Below are the code and all the weights of a small trained network. Each question names an input and a target symbol and asks about switching units off, where a switched-off unit gives its printed mean instead of its output.

import numpy as np


def w(rows, s, z=0):
    codes = np.array(rows[::2]) - 128.0
    scale = np.full(codes.shape[1], s)
    scale[-1] = z or s
    return codes * scale


def f(y):
    return np.maximum(y, 0)


def softmax(a):
    e = np.exp(a - a.max(-1, keepdims=True))
    return e / e.sum(-1, keepdims=True)


def log_softmax(a):
    a = a - a.max(-1, keepdims=True)
    return a - np.log(np.exp(a).sum(-1, keepdims=True))


def net(x, mask):
    ids = ['ΘΣαβζηλμτφω'.index(c) for c in x.split()]
    T = len(ids)
    res = E[ids] + P[:T]
    u = 0
    for l in range(3):
        q, k, v = (res @ M[l].T for M in (Q, K, V))
        z = softmax(np.where(np.tri(T) > 0, q @ k.T / 4**0.5, -1e9)) @ v
        res = res + np.where(mask[u], z, O[l][:, -1]) @ O[l][:, :-1]
        u += 1
        y = f(res @ A[l][:, :-1].T + A[l][:, -1])
        res = res + np.where(mask[u : u + 8], y, B[l][:, -1]) @ B[l][:, :-1]
        u += 8
    return log_softmax(res[-1] @ U[:, :-1].T + U[:, -1])


Q, K, V, O, A, B = {}, {}, {}, {}, {}, {}
E = w([
[143,193,234,41,159],'Θ',
[30,158,162,211,76],'Σ',
[103,152,135,154,20],'α',
[25,57,175,130,82],'β',
[169,66,110,54,4],'ζ',
[183,54,122,141,145],'η',
[120,2,117,71,112],'λ',
[158,196,38,183,219],'μ',
[232,211,51,91,109],'τ',
[41,185,140,101,254],'φ',
[81,37,70,155,90],'ω',
],0.0081)
P = w([
[138,72,169,191,112],'0',
[131,96,141,163,110],'1',
[73,135,73,108,99],'2',
[142,137,136,139,124],'3',
[56,177,30,77,101],'4',
[157,159,133,130,142],'5',
[38,219,2,47,98],'6',
[162,147,127,125,154],'7',
],0.0084)
Q[0] = w([
[228,85,253,176,144],'0.h0',
[99,160,10,52,56],'0.h0',
[226,70,182,170,83],'0.h0',
[132,93,232,146,146],'0.h0',
],0.013)
K[0] = w([
[107,15,130,172,48],'0.h0',
[191,217,128,50,168],'0.h0',
[128,38,103,122,1],'0.h0',
[53,38,167,162,75],'0.h0',
],0.013)
V[0] = w([
[188,153,11,229,10],'0.h0',
[70,44,202,47,38],'0.h0',
[222,114,99,56,3],'0.h0',
[26,99,118,251,218],'0.h0',
],0.0054)
O[0] = w([
[169,146,100,230,59,251],'0.h0',
[121,59,237,74,78,119],'0.h0',
[183,99,107,101,2,185],'0.h0',
[99,127,170,205,221,108],'0.h0',
],0.0072,0.0027)
A[0] = w([
[77,201,223,144,62,210],'0.n0',
[63,192,223,95,37,194],'0.n1',
[254,75,166,96,139,159],'0.n2',
[37,238,254,188,38,221],'0.n3',
[238,30,82,146,48,224],'0.n4',
[206,111,50,199,118,253],'0.n5',
[27,125,206,12,142,182],'0.n6',
[27,75,96,160,62,178],'0.n7',
],0.0054,0.0029)
B[0] = w([
[216,71,43,146,154,176],'0.n0',
[255,86,37,113,116,183],'0.n1',
[154,142,204,88,125,151],'0.n2',
[233,63,8,150,183,194],'0.n3',
[134,153,216,108,25,255],'0.n4',
[131,191,182,163,86,239],'0.n5',
[189,143,125,49,216,168],'0.n6',
[44,62,66,131,94,223],'0.n7',
],0.0059,0.0066)
Q[1] = w([
[4,65,246,194,196],'1.h0',
[154,116,228,130,186],'1.h0',
[129,163,13,73,66],'1.h0',
[17,101,189,149,145],'1.h0',
],0.0041)
K[1] = w([
[255,163,168,119,172],'1.h0',
[148,141,181,85,173],'1.h0',
[82,141,78,154,79],'1.h0',
[206,161,137,141,148],'1.h0',
],0.0057)
V[1] = w([
[254,146,204,163,151],'1.h0',
[101,131,230,206,106],'1.h0',
[150,162,174,57,73],'1.h0',
[190,167,31,145,99],'1.h0',
],0.0044)
O[1] = w([
[159,117,253,181,191,69],'1.h0',
[211,142,150,79,220,138],'1.h0',
[97,130,98,186,202,125],'1.h0',
[40,96,156,82,142,255],'1.h0',
],0.0049,0.0031)
A[1] = w([
[97,106,60,108,131,71],'1.n0',
[120,96,117,181,127,139],'1.n1',
[167,198,207,183,112,99],'1.n2',
[157,194,105,85,141,140],'1.n3',
[144,72,134,140,168,254],'1.n4',
[54,146,98,130,195,121],'1.n5',
[96,42,180,167,140,152],'1.n6',
[56,102,101,254,72,117],'1.n7',
],0.0062,0.0038)
B[1] = w([
[143,165,62,45,167,177],'1.n0',
[132,112,122,204,128,173],'1.n1',
[126,254,160,148,135,161],'1.n2',
[203,144,235,242,161,173],'1.n3',
[93,24,191,217,251,197],'1.n4',
[87,167,229,82,217,159],'1.n5',
[132,63,179,196,129,173],'1.n6',
[84,184,37,200,54,254],'1.n7',
],0.0043,0.0058)
Q[2] = w([
[110,150,124,55,203],'2.h0',
[101,136,67,68,100],'2.h0',
[186,124,214,167,151],'2.h0',
[255,128,149,101,151],'2.h0',
],0.0093)
K[2] = w([
[189,106,206,180,172],'2.h0',
[123,253,161,109,142],'2.h0',
[124,2,121,150,83],'2.h0',
[72,66,194,176,85],'2.h0',
],0.0076)
V[2] = w([
[74,92,77,86,84],'2.h0',
[241,158,186,121,127],'2.h0',
[254,158,38,148,174],'2.h0',
[239,127,82,164,134],'2.h0',
],0.0055)
O[2] = w([
[133,62,142,145,114,162],'2.h0',
[144,187,97,50,112,119],'2.h0',
[254,151,84,124,206,183],'2.h0',
[209,147,101,133,132,254],'2.h0',
],0.0071,0.0034)
A[2] = w([
[152,179,154,108,49,50],'2.n0',
[137,208,156,101,204,60],'2.n1',
[157,42,128,54,128,203],'2.n2',
[123,124,254,106,171,175],'2.n3',
[75,149,40,92,99,252],'2.n4',
[76,61,189,108,95,233],'2.n5',
[68,93,96,183,152,145],'2.n6',
[133,34,110,151,239,107],'2.n7',
],0.0078,0.0046)
B[2] = w([
[39,116,56,65,103,192],'2.n0',
[51,57,114,143,63,167],'2.n1',
[193,33,158,121,185,196],'2.n2',
[153,244,206,136,57,156],'2.n3',
[177,178,239,146,154,255],'2.n4',
[60,89,206,103,135,206],'2.n5',
[57,134,79,174,159,198],'2.n6',
[61,149,23,1,105,184],'2.n7',
],0.0072,0.0089)
U = w([
[194,126,165,69,219,254],'Θ',
[110,103,3,139,139,42],'Σ',
[227,83,108,209,92,101],'α',
[98,71,73,75,148,65],'β',
[119,75,131,62,69,3],'ζ',
[160,166,240,171,133,81],'η',
[133,106,231,115,157,108],'λ',
[150,215,140,234,221,190],'μ',
[132,190,93,110,45,122],'τ',
[45,158,135,67,186,135],'φ',
[63,84,141,190,107,198],'ω',
],0.0057,0.0047)

Each question gives the input, a string of symbols that net reads in full, and the target symbol t.
The units are the heads (4 rows each of Q, K, V and O) and the neurons (one row each of A and B). Each row of codes is followed by its name. A weight is (code - 128) times the scale printed after its matrix; where a second scale follows, it is the last column's (O, A, B and U).
mask holds one flag per unit, layer by layer, with each layer's heads first. A switched-off unit (its flag False) gives its mean, the last column of its rows in O or B, instead of its output. The means were averaged over made-up inputs and are rounded, as every weight is.
A unit's drop is (log p(t) with every unit on - log p(t) with that unit switched off) / (log p(t) with every unit on - log p(t) with every unit switched off).
unit that matters most: the unit with the biggest drop
top k neurons: the k neurons with the biggest drops, biggest first
top k neurons in layer l: the k neurons of layer l with the biggest drops, biggest first
drop when u is switched off: that unit's drop, to one decimal
input τ μ λ ω ω, target μ: unit that matters most -> 0.h0
input β ω ω τ λ ω Σ, target τ: top 2 neurons in layer 1 -> (1.n7, 1.n4)
input ω Σ ω β, target β: top 2 neurons in layer 2 -> (2.n7, 2.n4)
input ω α ω β, target β: top 2 neurons in layer 0 -> (0.n3, 0.n5)
input ω Σ ω ω α, target α: top 2 neurons -> (0.n3, 0.n1)
input λ ω α ω, target α: top 4 neurons -> (0.n3, 0.n1, 0.n0, 2.n0)
input Θ τ α, target τ: top 2 neurons -> (0.n7, 1.n7)
input ω ω ζ τ τ φ, target φ: top 2 neurons -> (2.n7, 0.n4)
input α ω ω φ, target φ: top 2 neurons in layer 0 -> (0.n4, 0.n5)
input τ ω ζ, target τ: top 2 neurons in layer 0 -> (0.n7, 0.n5)
input ω Θ η, target Θ: top 3 neurons in layer 0 -> (0.n5, 0.n6, 0.n4)
input ω τ Σ β ζ α, target α: top 2 neurons -> (0.n1, 0.n3)
input ζ ω ω Σ ω ω α ζ, target ζ: top 2 neurons -> (2.n0, 0.n4)
input α α α η, target η: unit that matters most -> 1.h0
input α λ ω τ, target τ: top 2 neurons in layer 0 -> (0.n4, 0.n5)
input ω α ω ζ ω α ζ, target ζ: top 2 neurons in layer 0 -> (0.n4, 0.n3)
input ω ω ω Θ ω Σ, target Σ: top 2 neurons -> (0.n3, 2.n7)
input μ Θ τ Σ Θ α Σ, target Θ: top 2 neurons -> (2.n4, 0.n6)
input ω τ β, target τ: top 2 neurons in layer 0 -> (0.n7, 0.n4)
input μ ω α φ λ, target φ: top 2 neurons -> (2.n7, 1.n5)
input ω ω α ω, target α: top 2 neurons -> (0.n3, 0.n1)
input ω λ τ τ Θ Σ α, target Θ: top neuron -> (2.n4)
input τ ω ω ω Σ ω β, target τ: drop when 0.h0 is switched off -> 1.7
input Θ τ ω Θ ω Θ ω, target Θ: drop when 0.h0 is switched off -> 0.8
input Θ τ ζ τ Σ, target τ: drop when 2.h0 is switched off -> 0.3
input ω ω λ, target λ: top 2 neurons in layer 2 -> (2.n5, 2.n2)
